Below is a small trained network, with its code and all its weights. Each question gives an input and a target symbol and asks what happens when units are switched off, that is, made to give their printed mean instead of their output.

import numpy as np


def w(rows, s, z=0):
    codes = np.array(rows[::2]) - 128.0
    scale = np.full(codes.shape[1], s)
    scale[-1] = z or s
    return codes * scale


def norm(h):
    return h / np.sqrt((h * h).mean(-1, keepdims=True) + 1e-5)


def softmax(a):
    e = np.exp(a - a.max(-1, keepdims=True))
    return e / e.sum(-1, keepdims=True)


def log_softmax(a):
    a = a - a.max(-1, keepdims=True)
    return a - np.log(np.exp(a).sum(-1, keepdims=True))


def net(x, mask):
    ids = ['βγδζηθλξστφψω'.index(c) for c in x.split()]
    T = len(ids)
    res = E[ids] + P[:T]
    u = 0
    for l in range(3):
        r = norm(res)
        for j in range(2):
            rows = slice(4 * j, 4 * j + 4)
            q, k, v = (r @ M[l][rows].T for M in (Q, K, V))
            z = softmax(np.where(np.tri(T) > 0, q @ k.T / 4**0.5, -1e9)) @ v
            o = O[l][rows]
            res = res + np.where(mask[u + j], z, o[:, -1]) @ o[:, :-1]
        u += 2
    return log_softmax(norm(res)[-1] @ U[:, :-1].T + U[:, -1])


Q, K, V, O = {}, {}, {}, {}
E = w([
[100,97,139],'β',
[121,120,200],'γ',
[111,87,241],'δ',
[112,132,139],'ζ',
[115,133,144],'η',
[114,139,143],'θ',
[107,129,152],'λ',
[84,155,223],'ξ',
[92,158,89],'σ',
[107,99,144],'τ',
[253,44,169],'φ',
[88,98,134],'ψ',
[190,102,124],'ω',
],0.027)
P = w([
[146,88,91],'0',
[255,205,178],'1',
[135,99,150],'2',
[104,72,116],'3',
[101,58,114],'4',
[122,71,107],'5',
[113,70,101],'6',
[120,73,101],'7',
[116,75,96],'8',
[115,87,89],'9',
[111,84,90],'10',
[114,86,84],'11',
[103,84,86],'12',
[110,93,84],'13',
],0.0075)
Q[0] = w([
[94,68,23],'L0H1',
[215,115,100],'L0H1',
[165,197,199],'L0H1',
[2,172,91],'L0H1',
[105,152,210],'L0H2',
[225,81,47],'L0H2',
[186,159,202],'L0H2',
[78,192,85],'L0H2',
],0.0096)
K[0] = w([
[105,87,255],'L0H1',
[13,117,106],'L0H1',
[208,146,38],'L0H1',
[141,109,190],'L0H1',
[52,252,104],'L0H2',
[185,19,169],'L0H2',
[84,111,94],'L0H2',
[181,223,168],'L0H2',
],0.0082)
V[0] = w([
[210,184,110],'L0H1',
[226,76,122],'L0H1',
[183,120,172],'L0H1',
[214,94,153],'L0H1',
[40,255,69],'L0H2',
[207,110,148],'L0H2',
[5,187,137],'L0H2',
[117,61,60],'L0H2',
],0.0072)
O[0] = w([
[22,102,90,8],'L0H1',
[158,133,152,105],'L0H1',
[210,90,104,178],'L0H1',
[112,3,78,149],'L0H1',
[157,79,148,93],'L0H2',
[203,167,104,66],'L0H2',
[65,92,140,255],'L0H2',
[83,160,108,99],'L0H2',
],0.0057,0.0032)
Q[1] = w([
[69,91,53],'L1H1',
[129,170,185],'L1H1',
[230,133,72],'L1H1',
[174,4,124],'L1H1',
[141,154,150],'L1H2',
[121,212,99],'L1H2',
[139,120,205],'L1H2',
[80,174,121],'L1H2',
],0.014)
K[1] = w([
[124,246,127],'L1H1',
[169,11,129],'L1H1',
[174,173,178],'L1H1',
[44,174,246],'L1H1',
[75,53,129],'L1H2',
[119,162,68],'L1H2',
[126,65,157],'L1H2',
[47,168,41],'L1H2',
],0.014)
V[1] = w([
[100,119,141],'L1H1',
[254,33,82],'L1H1',
[121,31,131],'L1H1',
[75,141,192],'L1H1',
[201,181,158],'L1H2',
[218,99,220],'L1H2',
[217,43,231],'L1H2',
[75,123,160],'L1H2',
],0.0089)
O[1] = w([
[144,117,147,161],'L1H1',
[60,66,97,64],'L1H1',
[111,57,103,186],'L1H1',
[142,159,45,210],'L1H1',
[141,126,51,107],'L1H2',
[23,95,109,210],'L1H2',
[2,59,101,254],'L1H2',
[119,85,175,174],'L1H2',
],0.007,0.0082)
Q[2] = w([
[187,69,137],'L2H1',
[194,113,125],'L2H1',
[246,47,186],'L2H1',
[205,53,221],'L2H1',
[38,176,208],'L2H2',
[188,2,69],'L2H2',
[61,123,131],'L2H2',
[144,71,246],'L2H2',
],0.0093)
K[2] = w([
[189,133,59],'L2H1',
[126,24,55],'L2H1',
[173,6,47],'L2H1',
[149,3,68],'L2H1',
[121,87,141],'L2H2',
[113,64,225],'L2H2',
[116,60,66],'L2H2',
[205,75,182],'L2H2',
],0.014)
V[2] = w([
[122,221,115],'L2H1',
[102,73,105],'L2H1',
[229,50,28],'L2H1',
[50,179,3],'L2H1',
[250,83,80],'L2H2',
[143,164,186],'L2H2',
[197,119,2],'L2H2',
[109,6,142],'L2H2',
],0.01)
O[2] = w([
[146,205,155,99],'L2H1',
[103,98,114,147],'L2H1',
[155,154,47,54],'L2H1',
[2,207,101,98],'L2H1',
[145,85,171,44],'L2H2',
[90,103,140,107],'L2H2',
[136,92,134,29],'L2H2',
[212,170,129,254],'L2H2',
],0.0095,0.0078)
U = w([
[229,69,124,10],'β',
[68,103,23,64],'γ',
[113,67,72,56],'δ',
[48,127,17,85],'ζ',
[72,138,129,91],'η',
[106,87,49,78],'θ',
[136,161,186,78],'λ',
[38,228,168,145],'ξ',
[191,197,161,255],'σ',
[188,118,160,137],'τ',
[232,39,69,166],'φ',
[132,109,128,164],'ψ',
[148,114,3,238],'ω',
],0.014,0.0067)

Each question gives the input, a string of symbols that net reads in full, and the target symbol t.
The units are the heads (4 rows each of Q, K, V and O). Each row of codes is followed by its name. A weight is (code - 128) times the scale printed after its matrix; where a second scale follows, it is the last column's (O and U).
mask holds one flag per head, layer by layer. A switched-off head (its flag False) gives its mean, the last column of its rows in O, instead of its output. The means were averaged over made-up inputs and are rounded, as every weight is.
A unit's drop is (log p(t) with every unit on - log p(t) with that unit switched off) / (log p(t) with every unit on - log p(t) with every unit switched off).
The circuit of an input: a set's keep is (log p(t) with only the set's units on - log p(t) with every unit switched off) / (log p(t) with every unit on - log p(t) with every unit switched off). Starting from all 6 units, units are removed one at a time, each time the one whose removal leaves the highest keep (on an exact tie, the one counted first), for as long as the keep stays at least 0.8.
units of the circuit, in order: the units of the circuit, biggest drop first
unit that matters most: the unit with the biggest drop
which heads matter: for each layer, one digit per head in row order, 1 if its drop is at least 0.15 and else 0, layers parted by /
drop of u: that unit's drop, to one decimal
input β ζ δ β, target φ: units of the circuit, in order => [L2H1, L0H2, L1H2]
input γ λ η, target ζ: units of the circuit, in order => [L1H2, L2H2]
input η σ δ η θ θ ψ η ξ ω ζ η τ, target ξ: which heads matter => 10 / 10 / 10
input ξ γ σ ζ ζ γ φ σ, target φ: units of the circuit, in order => [L1H2, L2H1]
input η δ φ γ σ, target φ: units of the circuit, in order => [L2H1]
input η ξ σ τ ψ, target ξ: units of the circuit, in order => [L1H1, L2H1, L2H2]
input η η γ η σ δ θ ψ η γ η η φ β, target ξ: units of the circuit, in order => [L0H1, L0H2, L1H1, L2H1]
input η η τ ξ ω β η η η θ η β, target ξ: units of the circuit, in order => [L0H1, L2H1, L1H1, L0H2]
input ζ δ τ, target σ: units of the circuit, in order => [L2H1, L0H1, L0H2, L1H1]
input η γ η δ δ ψ γ γ ψ, target ξ: which heads matter => 11 / 10 / 10
input β δ δ ζ ζ ω λ, target φ: which heads matter => 01 / 00 / 10
input β η λ, target φ: units of the circuit, in order => [L1H2, L0H2, L2H1]
input η δ ζ, target ξ: units of the circuit, in order => [L0H1, L0H2, L1H1, L2H1]
input η η η η ζ, target ξ: units of the circuit, in order => [L0H1, L2H1, L1H1, L0H2]
input η δ ξ β β θ γ η η ζ η, target ξ: which heads matter => 11 / 10 / 10
input ζ δ η φ ζ ψ, target σ: which heads matter => 11 / 11 / 10
input ξ σ ω, target ω: unit that matters most => L0H2
input ζ τ ψ η η γ η η δ φ θ, target σ: drop of L1H1 => 0.4
input η λ γ η φ γ σ λ θ, target ξ: drop of L1H1 => 1.3
input η ζ γ ω λ ξ φ θ φ δ δ τ, target ξ: drop of L2H1 => 1.2
input γ η η, target ζ: unit that matters most => L1H2
